Here is a tiny trained network, its code and every weight. The questions are about switching its units off for an input and a target symbol, where a switched-off unit gives its printed mean instead of its output.

import numpy as np


def w(rows, s, z=0):
    codes = np.array(rows[::2]) - 128.0
    scale = np.full(codes.shape[1], s)
    scale[-1] = z or s
    return codes * scale


def f(y):
    return y / 2 * (1 + np.tanh(0.7978845608 * (y + 0.044715 * y**3)))


def softmax(a):
    e = np.exp(a - a.max(-1, keepdims=True))
    return e / e.sum(-1, keepdims=True)


def log_softmax(a):
    a = a - a.max(-1, keepdims=True)
    return a - np.log(np.exp(a).sum(-1, keepdims=True))


def net(x, mask):
    ids = ['ΓΘΞΩζστψ'.index(c) for c in x.split()]
    T = len(ids)
    res = E[ids] + P[:T]
    u = 0
    for l in range(2):
        q, k, v = (res @ M[l].T for M in (Q, K, V))
        z = softmax(np.where(np.tri(T) > 0, q @ k.T / 4**0.5, -1e9)) @ v
        res = res + np.where(mask[u], z, O[l][:, -1]) @ O[l][:, :-1]
        u += 1
        y = f(res @ A[l][:, :-1].T + A[l][:, -1])
        res = res + np.where(mask[u : u + 4], y, B[l][:, -1]) @ B[l][:, :-1]
        u += 4
    return log_softmax(res[-1] @ U[:, :-1].T + U[:, -1])


Q, K, V, O, A, B = {}, {}, {}, {}, {}, {}
E = w([
[174,96,142,194,122,106,97],'Γ',
[148,188,197,88,135,87,112],'Θ',
[180,141,184,125,155,100,157],'Ξ',
[144,121,139,117,123,118,93],'Ω',
[133,140,115,163,105,249,131],'ζ',
[214,162,121,117,95,128,172],'σ',
[147,132,175,112,144,143,123],'τ',
[160,166,163,98,164,88,162],'ψ',
],0.019)
P = w([
[93,155,99,145,187,106,96],'0',
[171,124,184,227,61,170,96],'1',
[64,93,143,140,75,134,145],'2',
[139,145,102,108,87,82,111],'3',
[143,149,172,204,127,214,118],'4',
[75,80,144,110,93,131,191],'5',
[156,150,88,108,68,82,109],'6',
[112,190,167,204,147,252,111],'7',
[90,54,130,103,83,127,205],'8',
[162,160,95,106,72,73,111],'9',
],0.016)
Q[0] = w([
[206,194,43,129,172,174,79],'L0H1',
[9,72,180,152,129,174,254],'L0H1',
[141,72,188,104,148,131,171],'L0H1',
[43,132,80,141,164,120,167],'L0H1',
],0.0098)
K[0] = w([
[137,48,208,143,213,84,77],'L0H1',
[167,144,83,94,59,242,255],'L0H1',
[188,186,25,103,185,165,158],'L0H1',
[141,129,199,142,61,200,149],'L0H1',
],0.0083)
V[0] = w([
[175,182,229,97,41,77,160],'L0H1',
[195,131,74,133,117,147,228],'L0H1',
[112,73,59,135,73,194,98],'L0H1',
[253,76,187,174,98,202,131],'L0H1',
],0.0077)
O[0] = w([
[134,183,53,113,115,151,193,232],'L0H1',
[83,117,112,132,84,86,178,137],'L0H1',
[2,138,100,112,101,90,84,2],'L0H1',
[143,171,136,182,102,172,102,209],'L0H1',
],0.011,0.0044)
A[0] = w([
[130,184,23,158,236,253,239,171],'L0N1',
[154,229,247,205,121,58,117,214],'L0N2',
[106,82,160,236,128,158,139,150],'L0N3',
[220,191,20,80,220,73,170,254],'L0N4',
],0.0063,0.0021)
B[0] = w([
[175,106,174,228,2,85,115,244],'L0N1',
[129,27,89,122,55,176,125,228],'L0N2',
[164,79,165,25,90,46,79,167],'L0N3',
[92,178,104,225,194,97,58,250],'L0N4',
],0.0073,0.011)
Q[1] = w([
[26,48,178,138,128,168,125],'L1H1',
[109,98,117,184,164,204,184],'L1H1',
[146,186,104,142,148,137,88],'L1H1',
[126,124,254,45,110,144,103],'L1H1',
],0.01)
K[1] = w([
[103,145,114,75,4,112,155],'L1H1',
[164,165,156,101,55,147,137],'L1H1',
[106,127,140,171,131,104,61],'L1H1',
[136,151,147,115,148,86,128],'L1H1',
],0.011)
V[1] = w([
[163,142,108,135,70,157,104],'L1H1',
[133,106,205,116,172,246,112],'L1H1',
[182,150,95,99,167,102,225],'L1H1',
[125,147,182,176,81,125,192],'L1H1',
],0.012)
O[1] = w([
[178,92,212,127,80,171,98,233],'L1H1',
[193,127,26,119,108,159,86,83],'L1H1',
[111,59,138,100,253,141,179,21],'L1H1',
[42,78,129,187,141,186,66,255],'L1H1',
],0.013,0.0076)
A[1] = w([
[102,122,178,144,24,191,168,134],'L1N1',
[12,144,61,157,80,107,169,2],'L1N2',
[2,152,15,175,63,126,186,171],'L1N3',
[69,83,44,150,87,83,160,58],'L1N4',
],0.0078,0.0073)
B[1] = w([
[140,106,98,84,210,85,154,252],'L1N1',
[223,130,193,99,144,245,85,141],'L1N2',
[71,88,117,126,139,61,122,159],'L1N3',
[130,100,205,107,206,178,62,130],'L1N4',
],0.011,0.032)
U = w([
[204,95,180,125,56,156,153,112],'Γ',
[203,120,134,157,149,132,90,1],'Θ',
[117,128,89,223,99,198,67,183],'Ξ',
[154,146,99,76,122,131,170,224],'Ω',
[106,117,79,176,67,114,145,200],'ζ',
[108,129,158,151,93,102,90,132],'σ',
[147,116,2,137,175,174,92,78],'τ',
[114,81,17,129,177,68,156,96],'ψ',
],0.0088,0.0057)

Each question gives the input, a string of symbols that net reads in full, and the target symbol t.
The units are the heads (4 rows each of Q, K, V and O) and the neurons (one row each of A and B). Each row of codes is followed by its name. A weight is (code - 128) times the scale printed after its matrix; where a second scale follows, it is the last column's (O, A, B and U).
mask holds one flag per unit, layer by layer, with each layer's heads first. A switched-off unit (its flag False) gives its mean, the last column of its rows in O or B, instead of its output. The means were averaged over made-up inputs and are rounded, as every weight is.
A unit's drop is (log p(t) with every unit on - log p(t) with that unit switched off) / (log p(t) with every unit on - log p(t) with every unit switched off).
The circuit of an input: a set's keep is (log p(t) with only the set's units on - log p(t) with every unit switched off) / (log p(t) with every unit on - log p(t) with every unit switched off). Starting from all 10 units, units are removed one at a time, each time the one whose removal leaves the highest keep (on an exact tie, the one counted first), for as long as the keep stays at least 0.8.
circuit, biggest first: the units of the circuit, biggest drop first
top k neurons: the k neurons with the biggest drops, biggest first
top k neurons in layer l: the k neurons of layer l with the biggest drops, biggest first
input τ τ ψ Γ, target τ: circuit, biggest first : L1H1, L0H1, L0N1
input ζ Ξ Ξ Ξ ψ ψ τ, target ζ: circuit, biggest first : L0H1, L1H1, L1N3
input Ω ψ ψ Ω ζ Ξ Ξ ψ ψ, target σ: circuit, biggest first : L0H1
input ψ Ω ψ Γ, target ψ: circuit, biggest first : L1H1, L0H1
input Θ Γ Ξ ψ Ξ ζ ψ, target Θ: top 2 neurons : L1N1, L0N4
input ψ ψ ψ Ξ Θ Ξ ζ, target ψ: top 2 neurons : L0N4, L1N2
input ζ σ Ξ Ξ, target ζ: circuit, biggest first : L0H1, L1H1, L1N3
input ζ ψ Γ, target σ: circuit, biggest first : L0H1, L0N3
input σ ψ σ Ξ Θ ψ Ω, target σ: circuit, biggest first : L1H1, L0N4, L0H1
input Ξ ψ Θ ψ ζ Ξ σ Ξ Θ, target ψ: circuit, biggest first : L0H1, L1N3
input Ξ ζ Γ ζ τ, target Γ: top 2 neurons : L0N3, L0N4
input τ ζ Ξ ψ, target τ: top 2 neurons : L0N1, L1N1
input ζ Ξ Ξ Ξ Γ τ σ τ Γ Θ, target ζ: circuit, biggest first : L0H1, L1H1, L1N3
input ψ Ξ Ξ Ω ζ, target Γ: circuit, biggest first : L0N3, L0N4
input σ ψ Ω ψ Γ Θ ψ Θ ψ τ, target σ: top 2 neurons : L0N4, L1N1
input τ Ξ ψ ψ ψ Ξ σ, target τ: top 2 neurons in layer 0 : L0N1, L0N4
input Ξ ζ ζ Γ Θ Ξ ψ ζ Θ Ξ, target Ξ: top neuron in layer 1 : L1N1
input ψ Ξ ζ σ ζ τ, target σ: top 2 neurons in layer 0 : L0N3, L0N2
input ψ ζ Ω ψ Ξ τ ζ, target ψ: top 3 neurons : L0N4, L0N2, L1N2
input Ξ τ τ τ, target Ξ: top 3 neurons : L1N1, L0N3, L0N1
